Below are the code and all the weights of a small trained network. Each question names an input and a class and asks about switching units off, where a switched-off unit gives its printed mean instead of its output.

import numpy as np


def w(rows, s, z=0):
    codes = np.array(rows[::2]) - 128.0
    scale = np.full(codes.shape[1], s)
    scale[-1] = z or s
    return codes * scale


def norm(h):
    return h / np.sqrt((h * h).mean(-1, keepdims=True) + 1e-5)


def f(y):
    return y / 2 * (1 + np.tanh(0.7978845608 * (y + 0.044715 * y**3)))


def log_softmax(a):
    a = a - a.max(-1, keepdims=True)
    return a - np.log(np.exp(a).sum(-1, keepdims=True))


def net(x, mask):
    res = np.array(x, float).reshape(1, 7) / 4 @ E
    u = 0
    for l in range(2):
        y = f(norm(res) @ A[l][:, :-1].T + A[l][:, -1])
        res = res + np.where(mask[u : u + 3], y, B[l][:, -1]) @ B[l][:, :-1]
        u += 3
    return log_softmax(norm(res)[-1] @ U[:, :-1].T + U[:, -1])


A, B = {}, {}
E = w([
[141,104,121,136,70,201,234,142,166,47,212,105],'x0',
[2,233,178,113,82,208,93,104,177,180,146,76],'x1',
[77,93,90,160,203,179,95,42,99,156,114,103],'x2',
[115,213,93,233,201,120,202,212,76,71,145,68],'x3',
[157,205,82,113,70,164,127,56,130,222,163,121],'x4',
[67,84,157,83,90,208,67,112,196,30,137,202],'x5',
[81,147,135,174,120,122,105,116,146,138,169,110],'x6',
],0.0071)
A[0] = w([
[116,149,63,161,153,132,181,128,115,125,146,68,21],'0.n1',
[124,65,84,126,162,177,102,48,98,131,127,163,2],'0.n2',
[115,93,135,2,62,117,83,142,202,82,105,225,140],'0.n3',
],0.0082,0.0053)
B[0] = w([
[132,110,138,24,145,205,138,178,182,15,178,254,156],'0.n1',
[103,175,105,138,248,204,80,47,87,195,57,138,152],'0.n2',
[252,66,246,62,214,252,109,76,143,27,139,168,254],'0.n3',
],0.0077,0.0083)
A[1] = w([
[127,58,185,130,168,82,218,225,32,56,50,75,49],'1.n1',
[254,47,77,100,68,55,136,98,109,189,107,184,216],'1.n2',
[40,170,150,120,80,79,194,188,84,139,126,104,252],'1.n3',
],0.0065,0.002)
B[1] = w([
[163,13,75,185,200,90,160,204,219,65,198,183,254],'1.n1',
[114,181,102,74,42,177,110,152,235,135,185,42,245],'1.n2',
[68,120,161,135,164,131,3,118,175,165,111,123,192],'1.n3',
],0.0081,0.0047)
U = w([
[47,168,62,172,51,110,98,133,201,198,197,54,164],'0',
[114,203,140,117,39,26,137,146,29,203,47,80,26],'1',
[101,118,103,153,240,113,26,30,39,228,17,135,157],'2',
[151,202,106,80,56,245,218,101,150,114,206,66,176],'3',
[164,68,221,240,9,28,243,56,2,119,12,215,1],'4',
[198,23,219,61,133,184,73,130,215,21,159,188,197],'5',
[180,31,68,202,228,17,241,231,79,18,166,209,117],'6',
],0.0099,0.0087)

Each question gives the input, the list of numbers given to net, and the class t.
The units are the neurons (one row each of A and B). Each row of codes is followed by its name. A weight is (code - 128) times the scale printed after its matrix; where a second scale follows, it is the last column's (A, B and U).
mask holds one flag per neuron, layer by layer. A switched-off neuron (its flag False) gives its mean, the last column of its row in B, instead of its output. The means were averaged over made-up inputs and are rounded, as every weight is.
A unit's drop is (log p(t) with every unit on - log p(t) with that unit switched off) / (log p(t) with every unit on - log p(t) with every unit switched off).
The circuit of an input: a set's keep is (log p(t) with only the set's units on - log p(t) with every unit switched off) / (log p(t) with every unit on - log p(t) with every unit switched off). Starting from all 6 units, units are removed one at a time, each time the one whose removal leaves the highest keep (on an exact tie, the one counted first), for as long as the keep stays at least 0.8.
circuit, biggest first: the units of the circuit, biggest drop first
unit that matters most: the unit with the biggest drop
k most important neurons: the k neurons with the biggest drops, biggest first
drop when u is switched off: that unit's drop, to one decimal
input [3,-1,4,-2,1,-1,-7], class 2: circuit, biggest first => (0.n2)
input [2,-8,6,-5,-1,-5,-5], class 3: circuit, biggest first => (1.n2, 0.n3)
input [-6,4,-3,6,5,3,-5], class 2: 3 most important neurons => (1.n2, 1.n3, 0.n3)
input [8,3,5,-3,-2,-4,4], class 3: circuit, biggest first => (0.n3, 1.n1)
input [-5,7,-2,-3,-7,-5,2], class 2: circuit, biggest first => (1.n2, 0.n3)
input [-1,8,8,-8,2,0,-5], class 2: circuit, biggest first => (0.n2, 1.n2)
input [1,3,-1,-1,-4,-7,4], class 6: 4 most important neurons => (1.n1, 1.n2, 0.n1, 0.n2)
input [7,-4,6,5,-5,8,6], class 6: circuit, biggest first => (0.n3, 1.n2)
input [-3,5,-8,0,-1,-8,3], class 1: 3 most important neurons => (1.n1, 1.n2, 0.n1)
input [8,7,0,-8,-4,-8,-3], class 3: circuit, biggest first => (1.n1, 0.n3)
input [8,0,6,8,-3,5,7], class 6: 3 most important neurons => (0.n3, 1.n2, 0.n2)
input [-7,1,-2,1,7,-7,2], class 1: 2 most important neurons => (1.n1, 0.n3)
input [3,2,-8,4,3,-2,1], class 0: circuit, biggest first => (0.n3, 1.n3)
input [-8,-1,3,-1,-6,-4,4], class 6: unit that matters most => 1.n1
input [-1,4,2,3,7,0,-2], class 0: 3 most important neurons => (0.n3, 0.n2, 1.n3)
input [7,4,3,6,-1,-6,-5], class 6: 3 most important neurons => (1.n2, 0.n3, 1.n1)
input [-5,4,8,5,-7,-1,0], class 6: circuit, biggest first => (1.n1, 0.n2)
input [4,7,-4,4,0,4,7], class 0: 2 most important neurons => (0.n3, 1.n3)
input [1,1,8,3,-2,1,7], class 2: 3 most important neurons => (0.n3, 1.n1, 1.n2)
input [-7,-7,6,-5,5,4,4], class 2: unit that matters most => 0.n2
input [-6,-5,1,-7,7,-8,4], class 0: 2 most important neurons => (1.n2, 0.n3)
input [-4,8,6,3,-1,7,8], class 0: 2 most important neurons => (0.n3, 0.n2)
input [-4,6,2,3,2,0,-8], class 2: 2 most important neurons => (1.n2, 0.n3)
input [-2,-2,-7,-8,1,-8,-3], class 3: drop when 1.n1 is switched off => 0.1
input [-2,8,-2,4,-4,1,6], class 0: drop when 0.n3 is switched off => 0.6
input [1,5,-2,7,1,1,1], class 0: drop when 1.n3 is switched off => 0.5
input [8,-1,4,0,-8,0,0], class 6: drop when 1.n1 is switched off => 0.0
input [4,3,4,0,-7,-7,-6], class 6: unit that matters most => 0.n3
